Here is a tiny trained network, its code and every weight. The questions are about switching its units off for an input and a target symbol, where a switched-off unit gives its printed mean instead of its output.

import numpy as np


def w(rows, s, z=0):
    codes = np.array(rows[::2]) - 128.0
    scale = np.full(codes.shape[1], s)
    scale[-1] = z or s
    return codes * scale


def norm(h):
    return h / np.sqrt((h * h).mean(-1, keepdims=True) + 1e-5)


def softmax(a):
    e = np.exp(a - a.max(-1, keepdims=True))
    return e / e.sum(-1, keepdims=True)


def log_softmax(a):
    a = a - a.max(-1, keepdims=True)
    return a - np.log(np.exp(a).sum(-1, keepdims=True))


def net(x, mask):
    ids = ['αγζημπσω'.index(c) for c in x.split()]
    T = len(ids)
    res = E[ids] + P[:T]
    u = 0
    for l in range(2):
        r = norm(res)
        for j in range(3):
            rows = slice(2 * j, 2 * j + 2)
            q, k, v = (r @ M[l][rows].T for M in (Q, K, V))
            z = softmax(np.where(np.tri(T) > 0, q @ k.T / 2**0.5, -1e9)) @ v
            o = O[l][rows]
            res = res + np.where(mask[u + j], z, o[:, -1]) @ o[:, :-1]
        u += 3
    return log_softmax(norm(res)[-1] @ U[:, :-1].T + U[:, -1])


Q, K, V, O = {}, {}, {}, {}
E = w([
[162,149,197,82,183],'α',
[175,133,147,50,109],'γ',
[128,181,249,108,152],'ζ',
[169,157,205,196,94],'η',
[156,75,225,147,91],'μ',
[159,199,141,81,72],'π',
[161,162,147,51,83],'σ',
[144,163,176,90,215],'ω',
],0.017)
P = w([
[253,91,108,156,101],'0',
[233,111,137,128,100],'1',
[207,125,151,112,106],'2',
[184,134,149,106,110],'3',
[163,142,153,102,114],'4',
[145,152,159,95,119],'5',
[125,158,156,92,119],'6',
[108,165,148,89,124],'7',
[89,164,142,85,123],'8',
[71,173,137,85,130],'9',
[50,169,140,83,133],'10',
],0.014)
Q[0] = w([
[112,93,129,160,192],'L0H1',
[143,84,31,159,135],'L0H1',
[164,201,239,128,152],'L0H2',
[129,198,108,97,113],'L0H2',
[93,6,87,192,102],'L0H3',
[92,80,185,25,127],'L0H3',
],0.012)
K[0] = w([
[206,119,110,114,96],'L0H1',
[249,106,202,192,105],'L0H1',
[32,115,144,91,92],'L0H2',
[59,103,104,186,143],'L0H2',
[251,149,77,124,173],'L0H3',
[129,193,105,134,81],'L0H3',
],0.015)
V[0] = w([
[79,153,124,127,65],'L0H1',
[145,152,79,67,1],'L0H1',
[183,235,61,109,90],'L0H2',
[161,224,20,61,156],'L0H2',
[178,195,127,209,139],'L0H3',
[104,25,144,128,126],'L0H3',
],0.0099)
O[0] = w([
[182,96,161,154,216,41],'L0H1',
[148,136,255,114,210,145],'L0H1',
[230,108,96,156,151,226],'L0H2',
[147,97,82,207,150,138],'L0H2',
[108,216,99,98,128,230],'L0H3',
[115,40,151,103,132,2],'L0H3',
],0.0098,0.0051)
Q[1] = w([
[93,70,91,164,140],'L1H1',
[128,99,181,251,93],'L1H1',
[193,82,119,149,73],'L1H2',
[152,86,107,164,143],'L1H2',
[128,76,78,201,117],'L1H3',
[111,162,140,95,76],'L1H3',
],0.017)
K[1] = w([
[217,69,159,117,29],'L1H1',
[254,134,90,17,104],'L1H1',
[202,130,37,79,140],'L1H2',
[225,98,121,52,121],'L1H2',
[190,108,74,62,73],'L1H3',
[9,133,95,204,80],'L1H3',
],0.0097)
V[1] = w([
[135,154,210,213,40],'L1H1',
[91,123,149,107,53],'L1H1',
[139,187,90,89,173],'L1H2',
[126,123,103,204,87],'L1H2',
[89,156,185,156,139],'L1H3',
[101,138,111,2,186],'L1H3',
],0.013)
O[1] = w([
[7,82,119,229,179,175],'L1H1',
[126,123,117,154,156,105],'L1H1',
[166,89,30,135,128,255],'L1H2',
[100,165,138,145,200,61],'L1H2',
[163,158,119,205,139,158],'L1H3',
[166,65,135,187,67,133],'L1H3',
],0.013,0.0059)
U = w([
[163,177,83,105,47,242],'α',
[54,114,203,84,107,195],'γ',
[230,93,175,142,243,118],'ζ',
[136,105,62,234,121,50],'η',
[206,61,151,124,197,98],'μ',
[218,150,171,145,193,117],'π',
[61,250,124,133,208,151],'σ',
[142,136,38,88,41,2],'ω',
],0.011,0.0043)

Each question gives the input, a string of symbols that net reads in full, and the target symbol t.
The units are the heads (2 rows each of Q, K, V and O). Each row of codes is followed by its name. A weight is (code - 128) times the scale printed after its matrix; where a second scale follows, it is the last column's (O and U).
mask holds one flag per head, layer by layer. A switched-off head (its flag False) gives its mean, the last column of its rows in O, instead of its output. The means were averaged over made-up inputs and are rounded, as every weight is.
A unit's drop is (log p(t) with every unit on - log p(t) with that unit switched off) / (log p(t) with every unit on - log p(t) with every unit switched off).
The circuit of an input: a set's keep is (log p(t) with only the set's units on - log p(t) with every unit switched off) / (log p(t) with every unit on - log p(t) with every unit switched off). Starting from all 6 units, units are removed one at a time, each time the one whose removal leaves the highest keep (on an exact tie, the one counted first), for as long as the keep stays at least 0.8.
units of the circuit, in order: the units of the circuit, biggest drop first
unit that matters most: the unit with the biggest drop
heads that matter: for each layer, one digit per head in row order, 1 if its drop is at least 0.15 and else 0, layers parted by /
drop when u is switched off: that unit's drop, to one decimal
input η μ γ, target γ: units of the circuit, in order => [L0H2 L1H1 L1H2]
input π α μ ω α α, target α: units of the circuit, in order => [L0H1]
input σ π η γ μ η, target γ: units of the circuit, in order => [L0H2 L0H3]
input α η α ζ σ, target η: heads that matter => 010 / 100
input π α α α α, target ω: units of the circuit, in order => [L0H1 L1H2]
input π η α π α η η α ζ γ, target η: heads that matter => 010 / 101
input α η α ζ, target σ: heads that matter => 100 / 100
input η α α π α γ η σ α, target ζ: heads that matter => 100 / 000
input η α π π α α π α, target ζ: heads that matter => 110 / 000
input π π η α α, target σ: heads that matter => 100 / 101
input η α α η σ α η α γ σ, target π: heads that matter => 100 / 000
input ω α η γ α μ ω ω α γ η, target π: heads that matter => 100 / 100
input μ α σ σ α α α ζ α μ ζ, target γ: heads that matter => 011 / 000
input σ π ζ α α η α α μ η, target γ: units of the circuit, in order => [L0H2]
input α α π α α η η η σ, target σ: heads that matter => 000 / 100
input π σ ζ γ, target η: heads that matter => 000 / 101
input μ ω ω, target ω: heads that matter => 110 / 000
input η ω α α η α, target σ: heads that matter => 100 / 000
input η η σ σ α α η α γ α ζ, target α: units of the circuit, in order => [L1H3 L1H2]
input γ ω σ η π, target σ: unit that matters most => L1H3
input σ π α α α α α α ζ, target η: units of the circuit, in order => [L1H3 L1H1]
input π π γ, target ζ: drop when L0H2 is switched off => 0.1
input α α α α α ζ η α π, target π: drop when L0H1 is switched off => 0.7
input α α η π, target σ: drop when L1H2 is switched off => 0.1
